Below is a small trained network, with its code and all its weights. Each question gives an input and a class and asks what happens when units are switched off, that is, made to give their printed mean instead of their output.

import numpy as np


def w(rows, s, z=0):
    codes = np.array(rows[::2]) - 128.0
    scale = np.full(codes.shape[1], s)
    scale[-1] = z or s
    return codes * scale


def f(y):
    return y / 2 * (1 + np.tanh(0.7978845608 * (y + 0.044715 * y**3)))


def log_softmax(a):
    a = a - a.max(-1, keepdims=True)
    return a - np.log(np.exp(a).sum(-1, keepdims=True))


def net(x, mask):
    res = np.array(x, float).reshape(1, 8) / 4 @ E
    y = f(res @ A[0][:, :-1].T + A[0][:, -1])
    res = res + np.where(mask, y, B[0][:, -1]) @ B[0][:, :-1]
    return log_softmax(res[-1] @ U[:, :-1].T + U[:, -1])


A, B = {}, {}
E = w([
[30,230,138,22],'x0',
[177,2,153,9],'x1',
[122,120,110,126],'x2',
[27,33,227,150],'x3',
[149,151,168,134],'x4',
[132,127,135,127],'x5',
[119,122,121,128],'x6',
[119,120,106,128],'x7',
],0.0063)
A[0] = w([
[154,131,152,145,41],'n0',
[100,141,66,178,113],'n1',
[165,95,128,172,75],'n2',
[208,166,63,107,90],'n3',
[6,36,210,193,125],'n4',
[85,63,80,140,241],'n5',
[83,168,100,193,102],'n6',
[170,75,86,188,66],'n7',
[187,82,135,204,55],'n8',
[111,181,135,208,64],'n9',
[120,89,142,169,69],'n10',
[170,73,149,52,76],'n11',
[217,184,213,112,168],'n12',
[97,94,78,148,151],'n13',
[82,180,132,31,188],'n14',
[84,169,158,70,79],'n15',
[209,78,212,170,113],'n16',
[62,85,191,160,121],'n17',
[139,49,89,77,120],'n18',
[86,61,155,120,60],'n19',
[74,158,72,205,58],'n20',
[53,162,136,233,97],'n21',
[185,81,106,199,93],'n22',
[170,124,37,136,183],'n23',
[139,122,146,144,27],'n24',
[193,56,109,199,101],'n25',
[104,65,156,97,79],'n26',
[189,79,135,200,72],'n27',
[135,113,166,81,1],'n28',
[128,115,2,90,161],'n29',
[51,96,195,128,167],'n30',
],0.0087,0.0067)
B[0] = w([
[71,100,65,93,107],'n0',
[171,124,183,136,155],'n1',
[91,171,107,108,135],'n2',
[200,201,93,75,173],'n3',
[218,214,50,148,253],'n4',
[160,158,217,187,226],'n5',
[155,48,225,45,168],'n6',
[88,180,135,64,153],'n7',
[22,157,149,20,159],'n8',
[95,60,215,48,159],'n9',
[123,202,65,73,128],'n10',
[166,60,236,79,160],'n11',
[163,84,92,223,172],'n12',
[113,150,133,171,149],'n13',
[39,122,139,160,236],'n14',
[57,165,86,87,155],'n15',
[85,113,143,153,180],'n16',
[172,152,63,124,187],'n17',
[184,115,240,94,168],'n18',
[175,178,144,94,147],'n19',
[172,66,195,30,158],'n20',
[255,23,211,27,192],'n21',
[40,186,126,102,172],'n22',
[160,179,143,189,200],'n23',
[121,150,40,79,105],'n24',
[27,184,139,119,189],'n25',
[195,133,148,89,152],'n26',
[22,171,100,86,165],'n27',
[138,154,118,47,115],'n28',
[160,148,146,172,183],'n29',
[139,196,64,190,214],'n30',
],0.0072,0.0067)
U = w([
[149,151,154,190,254],'0',
[203,78,194,47,46],'1',
[1,212,88,71,37],'2',
[229,190,51,167,76],'3',
[139,116,138,220,219],'4',
],0.0081,0.0067)

Each question gives the input, the list of numbers given to net, and the class t.
The units are the neurons (one row each of A and B). Each row of codes is followed by its name. A weight is (code - 128) times the scale printed after its matrix; where a second scale follows, it is the last column's (A, B and U).
mask holds one flag per neuron, in row order. A switched-off neuron (its flag False) gives its mean, the last column of its row in B, instead of its output. The means were averaged over made-up inputs and are rounded, as every weight is.
A unit's drop is (log p(t) with every unit on - log p(t) with that unit switched off) / (log p(t) with every unit on - log p(t) with every unit switched off).
The circuit of an input: a set's keep is (log p(t) with only the set's units on - log p(t) with every unit switched off) / (log p(t) with every unit on - log p(t) with every unit switched off). Starting from the 12 units with the biggest drops (on a tie, the unit counted first), units are removed one at a time, each time the one whose removal leaves the highest keep (on an exact tie, the one counted first), for as long as the keep stays at least 0.8.
circuit, biggest first: the units of the circuit, biggest drop first
unit that matters most: the unit with the biggest drop
k most important neurons: the k neurons with the biggest drops, biggest first
drop of u: that unit's drop, to one decimal
input [-1,-4,7,8,5,3,4,6], class 3: circuit, biggest first => n4, n17
input [5,-6,1,-5,5,8,0,1], class 1: unit that matters most => n6
input [4,-7,0,2,-6,-2,-2,4], class 1: circuit, biggest first => n21, n6
input [-5,-5,-2,3,-4,-6,-3,1], class 1: circuit, biggest first => n21, n20
input [4,5,-6,7,-2,-4,-6,-1], class 3: 2 most important neurons => n4, n30
input [1,-5,4,4,2,1,-8,-2], class 1: 2 most important neurons => n21, n6
input [-7,6,-8,8,3,-6,8,8], class 3: 3 most important neurons => n4, n17, n30
input [-4,-2,-3,7,5,-7,6,-4], class 3: 2 most important neurons => n4, n17
input [6,-6,-4,-6,0,2,-1,5], class 1: 2 most important neurons => n6, n20
input [5,-7,6,8,-3,0,7,3], class 3: 3 most important neurons => n4, n30, n17
input [-5,-8,-6,-6,1,8,3,-3], class 1: drop of n17 => 0.0
input [-8,6,-4,-4,-6,-4,2,8], class 2: drop of n25 => 0.3
input [-5,-7,-5,-4,4,-3,7,-3], class 1: drop of n21 => 0.2
input [6,-7,-2,7,1,2,0,2], class 1: circuit, biggest first => n21
input [-8,7,-7,-7,5,3,-3,-5], class 2: drop of n8 => 0.2
